Here is a tiny trained network, its code and every weight. The questions are about switching its units off for an input and a target symbol, where a switched-off unit gives its printed mean instead of its output.

import numpy as np


def w(rows, s, z=0):
    codes = np.array(rows[::2]) - 128.0
    scale = np.full(codes.shape[1], s)
    scale[-1] = z or s
    return codes * scale


def norm(h):
    return h / np.sqrt((h * h).mean(-1, keepdims=True) + 1e-5)


def f(y):
    return y / 2 * (1 + np.tanh(0.7978845608 * (y + 0.044715 * y**3)))


def softmax(a):
    e = np.exp(a - a.max(-1, keepdims=True))
    return e / e.sum(-1, keepdims=True)


def log_softmax(a):
    a = a - a.max(-1, keepdims=True)
    return a - np.log(np.exp(a).sum(-1, keepdims=True))


def net(x, mask):
    ids = ['γδζστφψ'.index(c) for c in x.split()]
    T = len(ids)
    res = E[ids] + P[:T]
    u = 0
    for l in range(2):
        q, k, v = (norm(res) @ M[l].T for M in (Q, K, V))
        z = softmax(np.where(np.tri(T) > 0, q @ k.T / 4**0.5, -1e9)) @ v
        res = res + np.where(mask[u], z, O[l][:, -1]) @ O[l][:, :-1]
        u += 1
        y = f(norm(res) @ A[l][:, :-1].T + A[l][:, -1])
        res = res + np.where(mask[u : u + 4], y, B[l][:, -1]) @ B[l][:, :-1]
        u += 4
    return log_softmax(norm(res)[-1] @ U[:, :-1].T + U[:, -1])


Q, K, V, O, A, B = {}, {}, {}, {}, {}, {}
E = w([
[110,5,132,80,132],'γ',
[193,119,21,178,146],'δ',
[98,123,25,68,159],'ζ',
[116,47,63,134,95],'σ',
[86,152,235,92,95],'τ',
[25,134,144,166,135],'φ',
[93,129,126,109,61],'ψ',
],0.018)
P = w([
[144,74,168,116,99],'0',
[8,122,212,172,112],'1',
[164,103,147,132,143],'2',
[85,205,133,120,131],'3',
[162,99,142,119,161],'4',
[108,222,113,103,142],'5',
[164,102,141,117,168],'6',
[117,223,116,79,151],'7',
[164,103,140,135,181],'8',
[124,233,103,74,153],'9',
],0.012)
Q[0] = w([
[153,19,126,119,241],'L0H1',
[85,174,178,117,250],'L0H1',
[195,222,157,110,124],'L0H1',
[116,115,85,209,206],'L0H1',
],0.014)
K[0] = w([
[190,110,128,94,232],'L0H1',
[151,215,226,147,251],'L0H1',
[190,248,73,140,54],'L0H1',
[134,64,140,245,212],'L0H1',
],0.013)
V[0] = w([
[130,152,144,102,234],'L0H1',
[80,190,221,2,204],'L0H1',
[139,217,102,110,187],'L0H1',
[119,194,106,117,61],'L0H1',
],0.0067)
O[0] = w([
[131,129,94,162,166,88],'L0H1',
[128,141,184,255,158,128],'L0H1',
[138,180,77,147,143,3],'L0H1',
[134,179,151,133,94,69],'L0H1',
],0.01,0.0037)
A[0] = w([
[83,253,187,126,160,211],'L0N1',
[114,244,93,135,54,172],'L0N2',
[198,106,160,169,126,8],'L0N3',
[96,97,68,173,93,117],'L0N4',
],0.017,0.0013)
B[0] = w([
[116,88,48,53,117,255],'L0N1',
[18,6,119,119,147,202],'L0N2',
[132,51,30,38,173,128],'L0N3',
[68,142,177,75,168,185],'L0N4',
],0.012,0.0068)
Q[1] = w([
[172,118,118,85,163],'L1H1',
[192,88,116,123,139],'L1H1',
[126,91,2,159,78],'L1H1',
[161,148,177,176,92],'L1H1',
],0.016)
K[1] = w([
[134,76,113,167,154],'L1H1',
[161,104,130,165,121],'L1H1',
[176,180,70,254,107],'L1H1',
[168,175,172,85,137],'L1H1',
],0.018)
V[1] = w([
[113,230,139,10,88],'L1H1',
[107,145,233,88,108],'L1H1',
[206,94,103,104,129],'L1H1',
[212,121,184,107,220],'L1H1',
],0.011)
O[1] = w([
[154,170,139,246,126,127],'L1H1',
[136,74,124,170,100,149],'L1H1',
[169,159,155,100,131,101],'L1H1',
[217,109,50,139,169,2],'L1H1',
],0.014,0.0047)
A[1] = w([
[195,94,108,85,89,186],'L1N1',
[161,91,154,96,114,102],'L1N2',
[253,153,126,121,130,101],'L1N3',
[153,151,112,191,38,3],'L1N4',
],0.025,0.0037)
B[1] = w([
[151,116,181,148,171,254],'L1N1',
[125,190,50,131,106,231],'L1N2',
[123,231,161,38,142,175],'L1N3',
[67,144,6,76,134,145],'L1N4',
],0.02,0.0064)
U = w([
[146,212,144,219,204,120],'γ',
[231,138,150,100,13,51],'δ',
[205,134,88,205,102,123],'ζ',
[76,206,35,93,30,108],'σ',
[31,87,242,144,155,153],'τ',
[201,254,152,47,175,255],'φ',
[212,37,120,67,207,154],'ψ',
],0.0084,0.0024)

Each question gives the input, a string of symbols that net reads in full, and the target symbol t.
The units are the heads (4 rows each of Q, K, V and O) and the neurons (one row each of A and B). Each row of codes is followed by its name. A weight is (code - 128) times the scale printed after its matrix; where a second scale follows, it is the last column's (O, A, B and U).
mask holds one flag per unit, layer by layer, with each layer's heads first. A switched-off unit (its flag False) gives its mean, the last column of its rows in O or B, instead of its output. The means were averaged over made-up inputs and are rounded, as every weight is.
A unit's drop is (log p(t) with every unit on - log p(t) with that unit switched off) / (log p(t) with every unit on - log p(t) with every unit switched off).
The circuit of an input: a set's keep is (log p(t) with only the set's units on - log p(t) with every unit switched off) / (log p(t) with every unit on - log p(t) with every unit switched off). Starting from all 10 units, units are removed one at a time, each time the one whose removal leaves the highest keep (on an exact tie, the one counted first), for as long as the keep stays at least 0.8.
circuit, biggest first: the units of the circuit, biggest drop first
top k neurons: the k neurons with the biggest drops, biggest first
k most important neurons of layer l: the k neurons of layer l with the biggest drops, biggest first
input γ τ ζ γ ζ φ δ τ δ δ, target ψ: top 4 neurons : (L0N2 L1N2 L1N3 L0N1)
input ψ γ ψ ψ σ ζ, target τ: circuit, biggest first : (L0N2 L1N2)
input σ γ γ ζ, target τ: circuit, biggest first : (L1N2)
input σ ζ σ, target δ: top 3 neurons : (L1N2 L0N2 L1N1)
input ψ φ γ ψ ζ ψ δ σ, target τ: circuit, biggest first : (L1N2 L0N1)
input ζ ψ γ φ σ δ, target τ: top 2 neurons : (L0N2 L1N2)
input σ ψ ψ σ δ τ σ τ δ σ, target φ: circuit, biggest first : (L1H1 L0N2)
input γ γ ζ, target ψ: top 3 neurons : (L1N1 L1N3 L0N2)
input σ φ ζ γ ζ γ, target σ: circuit, biggest first : (L1N2 L1N1 L0N2 L0N1)
input δ γ γ γ δ τ δ τ τ, target φ: top 4 neurons : (L0N3 L0N1 L0N2 L0N4)
input φ τ δ δ φ γ γ ψ φ σ, target τ: top 3 neurons : (L0N4 L0N1 L1N2)
input δ ζ ζ, target φ: circuit, biggest first : (L0N2 L1H1)
input τ τ τ, target ζ: circuit, biggest first : (L1H1 L0N2)
input ψ σ σ ζ γ σ τ ζ φ γ, target σ: top 3 neurons : (L1N2 L0N3 L0N1)
input γ τ γ φ γ ζ ζ σ ψ γ, target φ: 2 most important neurons of layer 1 : (L1N2 L1N1)
input γ τ γ δ, target τ: circuit, biggest first : (L0N2 L1N2)
input ζ ζ σ, target δ: 3 most important neurons of layer 0 : (L0N2 L0N1 L0N4)
input τ ζ ζ, target γ: top 3 neurons : (L0N2 L0N1 L0N4)
input ζ τ ζ, target γ: 2 most important neurons of layer 0 : (L0N4 L0N2)
input γ ζ ζ ζ δ, target φ: most important neuron of layer 1 : (L1N3)
